Each row is followed by its group and then its class within the group.
[  5.5  -6.4  -1.9  -7.7  14.2   5.6  15.4   4.7  12.9 -12.5 -10.3   6.7
  13.7 -12.7   5.8   8.9   1.9   4.9  -7.1  -1.5  -2.3  -5.1   1.6   5.7
   7.7  -4.9 -13.2  11.2   2.0  -4.1   2.2  -4.5   3.0  24.4  39.1  13.9
  -8.7  -9.6 -23.6  -2.8  -4.9   6.1  10.2  11.5   3.5   3.4  19.4 -16.9
   6.3  13.2  14.9   5.1  -0.8   4.1   4.3   5.5  -2.6  -8.1  -7.5   2.2
  -2.9  -1.9 -17.2  -7.2 -41.7   4.9  26.8   3.2  11.8   5.1 -45.8  -1.5
   0.0  18.1  20.2 -30.8  14.1   1.6  -1.5   6.2  29.3  28.5  -0.9   7.7
 -10.4   3.5   5.0   1.0   4.6   9.2  -9.3  10.4 -15.1 -11.5  22.2   3.1
  -1.4  -2.1   4.0 -22.2 -61.3 -13.2   1.7 -25.1  -7.4  -3.3  20.8 -30.9
  -4.9  -7.2   0.9  -6.5 -36.6 -31.0  -8.0  -6.5   6.5  13.0   2.0  -0.9
  12.6   3.9   5.3  20.9  -0.1  -7.7 -10.9  -2.1  22.9  -1.4]
kufum:K
[  3.3   4.7  35.0   2.1  13.6   4.6  12.6   6.5  18.2  -2.7   0.4   0.5
   7.8 -15.9   1.3  11.4  -0.8  14.2  -1.5  -1.9 -17.7  -9.7  -4.4  17.7
   9.2   5.1   0.9  27.1  -6.6 -47.3  -3.0   0.0  13.6  30.1  29.4   8.6
  -9.3  -4.6 -10.2   7.6   1.5  11.0   9.1   2.2   1.7   1.3   1.2 -16.7
   7.0  -5.2   4.1  -1.4   3.7  -0.3   4.6   2.1  -6.2 -14.4 -21.4   6.7
   0.8  -5.4  -6.0  -3.0 -30.4  -4.3  16.0  -4.2  19.9   5.8 -27.4 -12.2
  -1.3   5.4  12.8 -22.1   8.1  -7.4  -5.1   9.3  12.8  10.5  -4.9   2.2
  -2.1  -2.6  -4.3   7.6 -16.5   5.2   5.0  -7.2  -6.5  -4.0  14.9   2.4
   0.1   4.8   0.2 -34.7 -29.9   2.5  -0.6 -16.5   8.1  -3.2  23.2 -11.4
  -3.9  -4.3   8.6  -4.6 -24.5 -23.1   2.8   4.2   1.3   6.9   1.8  -2.5
  -1.2  -1.6  -0.7   9.3   6.3  -4.3  -9.5   5.2  23.0  -6.6]
dutig:W
[ -1.0  -3.1  12.4  -5.5   6.0   6.1   4.4   4.8   6.9  -8.4  -7.2  10.9
  11.0 -11.6   5.6   7.7   3.1   3.4  -2.1  -2.9 -13.3  -4.6  -5.0 -21.5
   1.6   7.2 -15.8  23.3  -5.1 -15.5   3.8   1.3  -0.6  13.3  26.5  13.5
 -16.7  -7.5 -22.9   1.2   0.9   7.2  -1.3   7.2   2.5   4.8  26.2 -12.4
   4.2  13.5  17.1   0.6   0.6   3.6   8.0  -4.9   3.5  -6.9  -5.4   0.8
  -2.8   2.8 -13.1   0.5 -33.8  -5.3   7.8   3.8  14.5   2.0 -45.1   5.8
  -0.7  14.1  19.7 -16.0  11.8  -3.6  -8.2  -1.4   9.7  16.2   4.4   9.4
  -2.8  -0.4   1.3   2.5   6.9  12.5   0.1   7.1  -5.6 -10.0  28.7  -2.4
  12.7   3.0   2.4 -17.4 -57.0 -17.5   1.1 -13.2  -9.4  -2.9  27.8 -16.4
  -5.0  -6.2  13.6  -7.2 -22.4 -20.0 -16.7  -8.4   1.8  -1.5   1.5   0.8
   4.6  38.4  10.1  13.3   2.7  -0.8 -12.9  -3.1  14.4   0.4]
kufum:K
[ -1.1 -11.9  -1.1  -4.9  14.4  16.2   7.5   4.0   2.5 -12.0  -7.2   6.1
   7.0  -3.8   2.8  12.4   1.8   5.3 -11.4   1.3  -6.1  -1.9   0.6  -4.0
   1.1   1.3  -7.0  16.0   2.7  11.0  -1.2  -0.4   1.0  15.3  14.5  17.0
  -8.9  -3.0 -29.8  -9.7  -1.3   4.7   6.9   3.4   1.6   2.0   5.6 -10.4
   7.4   7.6  13.1   4.4   2.2  -2.4   5.3   3.5   1.1  -1.5 -11.6  -1.1
  -4.0  -1.0 -19.3  -3.4 -30.2   2.7  30.4   2.9  18.2   6.8 -36.0   1.7
  -1.1  29.6  22.7 -14.9  10.0  -4.3  -1.1   1.7  11.3   8.3   2.9  -0.7
  -5.3   3.0  -2.1  -0.5  -3.8   7.8  -9.3  18.5 -10.0  -6.8  16.5   2.9
  -2.0  -1.2   6.0 -28.4 -45.7 -28.7   0.6 -15.8  -0.2  -4.6  17.4 -22.9
   1.0  -4.9   4.8  -9.6 -17.5 -24.7  -2.1  -5.4   0.0   8.4   1.7  -2.4
   7.1   4.8   2.5  20.8  -0.3  -2.6 -10.4   0.1  16.9  -3.3]
kufum:K
[  1.3   4.3  33.7  -7.1  23.2   6.2  12.4   3.7  24.7 -18.1  -5.1  -0.1
   6.5 -17.1  11.7   1.2   2.5  20.5  -1.3  -4.0 -26.1  -8.8  -4.6  15.5
  13.8  -2.0 -12.5  39.7   3.3 -44.8  -2.4  -1.3   3.1  38.7  24.1   4.8
  -7.9  -9.6 -10.4   4.6  -6.3  14.7   7.8   1.5   3.8  -1.1  14.5 -25.2
   5.6  -4.0   9.3   5.7   2.1  -0.3   6.6   7.3  -4.9  -9.8 -26.6  -3.2
  -1.8  -3.6 -10.1  -4.8 -38.4  -3.0   2.1  -0.5  27.7   3.5 -52.4 -14.6
   0.0   5.6  15.6 -32.2  10.9  -0.9  -7.5   9.2  34.5  26.2  -1.3   3.8
  11.7   1.5  -3.1  17.1 -20.8  14.1   2.9  -4.2 -13.2  -4.6  22.4  -0.2
  -1.8   4.3   4.4 -35.3 -50.9  -6.5   0.8 -35.1  13.0  -0.2  21.6 -22.3
  -9.4  -5.3  -0.8  -3.6 -43.3 -45.1   0.2  -1.1   9.2  12.6   2.5   0.4
  12.9  -6.9   5.1  18.2   9.2  -4.8 -21.1  -4.8  34.2  -4.9]
dutig:T
[  5.6  -0.3  -8.7   6.9   6.0   3.2  13.5   3.6   4.4 -15.8   1.1  -8.4
 -18.1  -2.9  -1.0  -7.4   2.2  16.4  18.7  -1.3  10.4  -6.0   2.6  11.9
   9.5  -3.6 -11.9  -3.3   2.5  35.3   1.4 -11.3  -1.7   6.9   2.5 -17.1
   8.2  -5.0  -8.7  -1.5  -7.8   1.4 -13.0   3.0   2.5  -1.0  31.3  -5.6
  -2.6   1.0 -23.1  10.2  -2.3  -3.0   5.2   0.9  -1.1   7.0 -10.7  -3.2
   4.3  -9.7   4.3  -6.3 -10.2   8.9 -15.7   0.7  -7.1  -3.2 -19.4   1.9
   1.8 -16.0  10.6   4.9  -3.3  10.2   1.2   2.8  15.2  -1.8  -2.0   3.8
   6.0  -2.1   1.9 -32.1  10.6  -5.6   3.5  -2.4 -10.6  -3.3   2.6  -7.5
  -6.7  -2.0   4.9  24.4 -30.9 -20.0  -1.1 -38.7  14.3   2.4 -17.0  -8.4
  -8.6  -5.6 -45.4  -0.3 -11.1 -38.9  12.3   0.1  -1.0   5.2   2.0   0.9
 -11.7 -11.8   4.0  15.4   4.7  -2.3  -2.9 -19.7  -6.3   2.8]
pebeg:S
[  6.8 -15.0  16.3  -5.2  23.8  10.5  17.9   4.0  15.1 -11.5  -0.4  -2.6
  11.3 -15.5  10.8   2.6   1.5  18.9   0.2  -5.4 -29.2  -8.6   4.0  61.3
   1.9  -7.5  -1.8  21.5   0.8 -26.0  -5.3  -1.0   1.4  30.5   0.8  12.3
 -13.5  -9.5 -15.0   0.8   0.8   6.8  12.6  -8.1   0.7  -1.4 -15.1 -18.6
  14.3   1.1  13.8   5.8   4.6  -7.3   1.0  14.3 -10.5  -4.3 -20.2  -5.7
   0.3  -4.9  -9.5  -6.0 -31.8  -4.1  18.9 -42.0  24.4  10.2 -36.1 -11.5
   0.4  19.4  19.1 -33.8   4.2   2.2  -4.2   3.6  30.7  33.8  -4.5  -1.8
   3.1   1.9  -7.5  27.1 -19.2   9.1  -6.0  -4.5 -13.0  -1.0  12.8   6.3
 -12.3   5.4   0.7 -42.8 -35.5  -1.1  -0.9 -14.4  13.4  -1.3  23.4 -19.1
   1.9  -6.3 -11.0  -5.2 -38.0 -40.7  13.8   9.0   4.6  17.3   3.3   1.4
  14.3 -18.3  -0.9  16.9   0.6  -2.7 -13.8  -5.5  38.9 -12.0]
dutig:T
[  0.3  -4.6  -1.7  13.3  10.0   9.8  18.7  -1.1   1.7 -11.0   7.4  -7.8
 -17.6 -14.2  -1.2 -15.3   0.7  23.0  16.1  -2.8  11.7  -2.9   2.2  25.4
   6.9  -3.8  -9.0  -3.2   2.4  37.9  -0.3  -7.5   1.1   5.1 -11.6 -16.7
  13.4  -8.8 -11.3  -3.3  -6.4  -3.0  -3.8  -1.6   6.4   0.4  12.5  -6.9
  -8.6  -5.4 -18.3   6.1   6.1  -9.4   1.3  12.8  -6.2   6.2 -22.6  -2.9
   0.9 -11.5   9.9  -6.4  -9.3  14.4  -3.9   4.7   1.1  -3.5 -20.8   3.0
   5.1 -20.1  12.0  -1.2 -12.0  14.7   6.3   2.1  21.3   7.9   1.7  -2.4
   3.4  -1.3  -2.1 -16.3  -1.6  -9.6   4.7  -1.3 -14.1   3.4  -2.2  -7.7
 -15.4  -2.5   1.7  12.0 -14.5  -6.5  -3.7 -47.0  16.9  -2.4 -19.6  -8.5
  -7.2  -2.5 -59.9   3.1  -8.3 -42.6  22.5   6.5  -2.5  12.8  -0.6   0.7
  -9.2 -30.1   0.6  20.4   2.0  -4.3  -1.0 -18.0  -2.1  -4.2]
pebeg:S
[  0.8   1.0  36.7  -2.5   4.8  -4.4   4.4   7.6  15.1  -3.3   0.2   0.6
  10.8  -6.8   3.7   3.2   1.5   4.2  -3.0  -2.8 -18.9  -8.4   1.7  59.2
   3.5   1.1  -0.1  33.5  -4.3 -59.2  -0.7   1.1  -4.1  27.6  22.8   8.5
 -12.5  -6.8  -2.7   1.8  -2.5   8.5   7.6   2.0   5.3  -1.9   1.2 -14.2
   4.7   2.6   5.6   3.1   2.7   1.0   5.6   0.7  -4.3 -15.3  -1.6 -11.3
   0.1   0.1  -3.0  -1.3 -17.5  -4.6 -14.8   2.4  16.6   4.3 -22.7 -13.5
   2.6   9.0   4.5 -17.1  13.1   4.9 -10.3  15.1   5.2   3.0  -5.4   5.8
  -0.7   1.8  -5.2  11.6 -17.1   6.1  -1.4 -13.8  -3.0  -4.4  16.0   4.1
   2.2  12.1  -1.0 -34.2 -23.2   0.4   3.6   2.6   4.1   2.9  17.3 -11.9
   1.7  -2.5  29.8  -2.0 -29.7 -14.6   0.4   1.3   2.4  -0.3   1.0  -1.0
   1.4  -4.8  -0.5  -0.5   5.6  -1.5 -11.1   6.6  33.3  -1.6]
dutig:W
[ -0.1  -9.8  11.2  -3.0  12.2  12.2  -1.5   2.8   3.0  -6.4  -7.8   8.3
   6.0  -9.4   0.8   5.2   4.2  -4.2 -15.3   0.8  -4.5  -5.1   5.4  27.4
  -1.1  -0.6  -5.8  13.8  -1.6  -4.0   0.2  -2.1  -2.0  14.6  13.4  15.2
  -8.2  -1.7 -25.7  -9.6  -1.1   0.9   8.9   5.6  -0.1   2.6   6.4  -8.4
   4.6   7.4   4.8  11.0   1.0   0.0   5.5   2.5  -0.3  -6.0  -2.9   0.0
 -11.9   2.0 -20.3  -4.7 -21.2   2.4  28.8   0.4  18.1   6.0 -32.2   2.3
   3.3  31.4  18.3 -10.3  10.3   3.0   5.6  14.5  -4.3  11.3   5.2   2.2
  -8.3  -1.3  -0.2   8.2  -7.5   7.7 -10.1  14.3  -5.1  -9.3  14.9   9.9
  -1.0  -1.1   1.3 -24.1 -42.1 -28.7   0.1   8.2  -2.1  -1.6  11.8 -21.4
   3.8  -6.6  25.6  -2.8 -17.4 -12.2  -6.1  -3.0   3.3   3.7  -0.7  -2.3
   8.2  -1.0   0.2   9.1   2.9  -2.1 -10.8   6.8  20.3  -2.5]
kufum:K
[  2.3  -8.7   7.7  -4.2   4.8  10.5   8.9   7.8  12.5 -13.3  -8.5   7.1
   9.4  -6.6   6.4   6.9   1.4   2.9 -15.0  -4.2   1.6  -2.0  -2.1  42.8
  -1.0  -3.7  -8.5  16.0   0.0  -9.2  -3.6  -6.0  -4.1  19.3  20.0   9.6
 -10.7  -4.6 -27.6  -8.7  -4.4   2.9   8.5   8.2   1.0   4.5   7.9 -14.0
   3.5  11.9   8.6   4.1   2.1   2.3  -0.1   8.7  -2.0 -10.4  -0.2  -0.3
  -3.7   4.9 -19.3  -0.1 -35.3   7.9  25.8   4.9  15.7   5.4 -43.0  -9.8
   3.6  23.7  17.4 -22.6  10.3   2.3  -2.0  22.3  16.8  10.2   1.6   0.2
  -4.2   2.1   3.8   4.6  -8.4  13.5 -14.6  10.7 -11.9 -18.9  20.3   7.0
  -2.6   0.9   1.4 -18.8 -61.3 -26.5  -0.9  -4.9  -6.6 -10.0  10.2 -35.9
  -6.1  -7.8  19.5  -6.4 -33.9 -31.7  -8.2  -5.1   3.6   8.3   0.3   0.6
  13.1  -5.6   2.8  21.8  -0.7  -5.6 -11.4   5.7  22.8  -2.7]
kufum:K
[  1.4  -3.0  47.4   2.1  11.2  -2.7  10.0   5.7  15.4  -8.6  -1.0  -4.3
  12.4 -11.9  -0.8   1.3   5.7  11.8  -1.4  -0.6 -20.6  -7.6  -3.5  61.3
  14.2   6.5  -3.7  33.6  -6.8 -54.5  -0.3  -0.7   3.2  37.5  34.7  11.5
  -9.3  -7.6  -6.0   8.2  -3.3  10.3   9.2   1.6   4.6  -0.5  17.2 -18.6
   5.8  -1.8   6.9   0.3   3.3   1.5   6.7   8.4  -9.4 -13.7 -24.8  -0.3
   2.6  -7.3   0.6  -3.0 -21.2  -5.9  -1.0  -3.9  24.8   7.1 -33.3  -2.3
   1.3  14.4   3.2 -19.7  16.0   2.7 -12.5  10.6   7.7  29.5  -8.7   4.9
  -2.5  -1.0  -6.3   5.2  -8.2  -0.6   3.1 -11.8  -2.6  -0.7  20.1   3.3
  -4.9  11.7  -4.9 -47.6 -30.4  -7.3   3.7  -8.2  15.9   0.0  22.9 -14.4
  -1.4 -10.7  10.2  -4.6 -27.2 -18.6  14.0   3.4   3.9   0.5   4.1  -3.5
  -1.7 -11.4   0.4  -1.9  10.1  -1.3 -16.5   1.9  31.6  -6.2]
dutig:T
[  0.7  -4.1 -10.0  10.5  11.3   7.8  18.1  -2.8  -3.8 -18.3   2.1  -9.6
 -13.9  -7.9  -1.3  -5.9   1.7  16.1  21.9   3.6   5.9  -0.1  -0.2   0.7
   5.4  -4.7 -11.1 -11.1  -3.6  41.4   4.3  -6.4  -0.4   0.6   0.2 -12.1
   9.6  -0.3 -10.0  -2.8  -7.5   0.7  -7.6   4.8   5.1   1.0  32.4  -4.7
   1.6   2.3 -11.9   7.2  -1.5  -2.6   3.0   0.9  -4.6   8.9 -20.0  -3.0
   6.9 -14.1  11.1  -3.7 -21.9  10.8  -5.1   9.4  -2.4  -2.5 -22.5  10.7
   3.4 -12.1  14.7  -6.5  -5.7   4.8  -0.9  -7.6  15.5  21.8   1.2   2.4
  -2.8  -3.9  -1.3 -28.9  22.3  -5.0   1.7   3.1 -11.4  -0.9   6.1  -5.7
  -8.4   2.6   3.7  16.2 -27.4  -7.3  -1.9 -56.8   6.8  -5.1  -5.2  -7.8
  -1.1  -1.2 -46.2   1.5 -10.6 -33.2  22.6   2.4   0.0   6.2  -1.5   2.4
 -14.9  -8.8  11.0  21.0   3.4  -4.3  -0.2 -25.3  -7.9  -3.7]
pebeg:G
